Below are the code and all the weights of a small trained network. Each question names an input and a target symbol and asks about switching units off, where a switched-off unit gives its printed mean instead of its output.

import numpy as np


def w(rows, s, z=0):
    codes = np.array(rows[::2]) - 128.0
    scale = np.full(codes.shape[1], s)
    scale[-1] = z or s
    return codes * scale


def norm(h):
    return h / np.sqrt((h * h).mean(-1, keepdims=True) + 1e-5)


def f(y):
    return np.maximum(y, 0)


def softmax(a):
    e = np.exp(a - a.max(-1, keepdims=True))
    return e / e.sum(-1, keepdims=True)


def log_softmax(a):
    a = a - a.max(-1, keepdims=True)
    return a - np.log(np.exp(a).sum(-1, keepdims=True))


def net(x, mask):
    ids = ['Φαβγηλμξσ'.index(c) for c in x.split()]
    T = len(ids)
    res = E[ids] + P[:T]
    r = norm(res)
    for j in range(2):
        rows = slice(2 * j, 2 * j + 2)
        q, k, v = (r @ M[0][rows].T for M in (Q, K, V))
        z = softmax(np.where(np.tri(T) > 0, q @ k.T / 2**0.5, -1e9)) @ v
        o = O[0][rows]
        res = res + np.where(mask[j], z, o[:, -1]) @ o[:, :-1]
    y = f(norm(res) @ A[0][:, :-1].T + A[0][:, -1])
    res = res + np.where(mask[2:10], y, B[0][:, -1]) @ B[0][:, :-1]
    return log_softmax(norm(res)[-1] @ U[:, :-1].T + U[:, -1])


Q, K, V, O, A, B = {}, {}, {}, {}, {}, {}
E = w([
[216,149,89],'Φ',
[146,251,159],'α',
[78,71,154],'β',
[53,113,131],'γ',
[102,169,85],'η',
[137,175,72],'λ',
[59,169,96],'μ',
[218,106,115],'ξ',
[79,179,94],'σ',
],0.018)
P = w([
[93,148,152],'0',
[97,185,186],'1',
[97,121,112],'2',
[95,227,234],'3',
[107,92,64],'4',
[80,245,182],'5',
],0.011)
Q[0] = w([
[147,204,184],'H0',
[87,128,147],'H0',
[104,69,44],'H1',
[119,48,4],'H1',
],0.031)
K[0] = w([
[178,201,252],'H0',
[105,156,135],'H0',
[149,203,229],'H1',
[128,194,248],'H1',
],0.022)
V[0] = w([
[84,169,125],'H0',
[129,108,175],'H0',
[123,6,244],'H1',
[240,133,123],'H1',
],0.023)
O[0] = w([
[188,116,139,121],'H0',
[169,174,98,114],'H0',
[58,255,137,9],'H1',
[130,123,27,208],'H1',
],0.019,0.014)
A[0] = w([
[101,170,254,79],'N0',
[117,178,93,252],'N1',
[24,190,91,149],'N2',
[211,128,118,238],'N3',
[201,56,160,232],'N4',
[218,182,159,200],'N5',
[88,143,188,187],'N6',
[128,188,59,93],'N7',
],0.018,0.0029)
B[0] = w([
[60,4,35,177],'N0',
[130,209,144,181],'N1',
[203,162,234,182],'N2',
[88,187,170,206],'N3',
[125,238,129,250],'N4',
[119,198,125,154],'N5',
[86,55,70,155],'N6',
[104,222,93,195],'N7',
],0.025,0.012)
U = w([
[185,103,7,2],'Φ',
[142,150,117,6],'α',
[37,167,152,51],'β',
[77,86,101,255],'γ',
[162,131,155,100],'η',
[196,81,132,226],'λ',
[119,144,187,132],'μ',
[116,214,77,241],'ξ',
[142,144,161,100],'σ',
],0.015,0.0033)

Each question gives the input, a string of symbols that net reads in full, and the target symbol t.
The units are the heads (2 rows each of Q, K, V and O) and the neurons (one row each of A and B). Each row of codes is followed by its name. A weight is (code - 128) times the scale printed after its matrix; where a second scale follows, it is the last column's (O, A, B and U).
mask holds one flag per unit, heads first, then neurons. A switched-off unit (its flag False) gives its mean, the last column of its rows in O or B, instead of its output. The means were averaged over made-up inputs and are rounded, as every weight is.
A unit's drop is (log p(t) with every unit on - log p(t) with that unit switched off) / (log p(t) with every unit on - log p(t) with every unit switched off).
The circuit of an input: a set's keep is (log p(t) with only the set's units on - log p(t) with every unit switched off) / (log p(t) with every unit on - log p(t) with every unit switched off). Starting from all 10 units, units are removed one at a time, each time the one whose removal leaves the highest keep (on an exact tie, the one counted first), for as long as the keep stays at least 0.8.
units of the circuit, in order: the units of the circuit, biggest drop first
k most important neurons: the k neurons with the biggest drops, biggest first
heads that matter: for each layer, one digit per head in row order, 1 if its drop is at least 0.15 and else 0, layers parted by /
drop of u: that unit's drop, to one decimal
input σ γ σ, target γ: heads that matter	01
input ξ β σ, target β: units of the circuit, in order	[H1 N0]
input Φ λ η, target λ: units of the circuit, in order	[H1]
input μ ξ λ β α, target λ: heads that matter	01
input λ λ γ ξ, target γ: heads that matter	01
input γ β Φ μ β ξ, target β: units of the circuit, in order	[H1 N0]
input Φ ξ η μ γ, target μ: 2 most important neurons	[N4 N7]
input β ξ σ λ Φ, target λ: 2 most important neurons	[N7 N1]
input β γ ξ, target γ: units of the circuit, in order	[H1 N0]
input β ξ Φ ξ, target Φ: drop of N1	0.1
input ξ ξ ξ γ Φ η, target Φ: drop of N1	0.1
input ξ μ Φ, target μ: drop of H0	0.1
input η γ Φ γ γ, target γ: drop of N0	0.2
input ξ σ ξ β Φ, target β: 2 most important neurons	[N0 N2]
input λ ξ η Φ μ, target Φ: most important neuron	[N7]
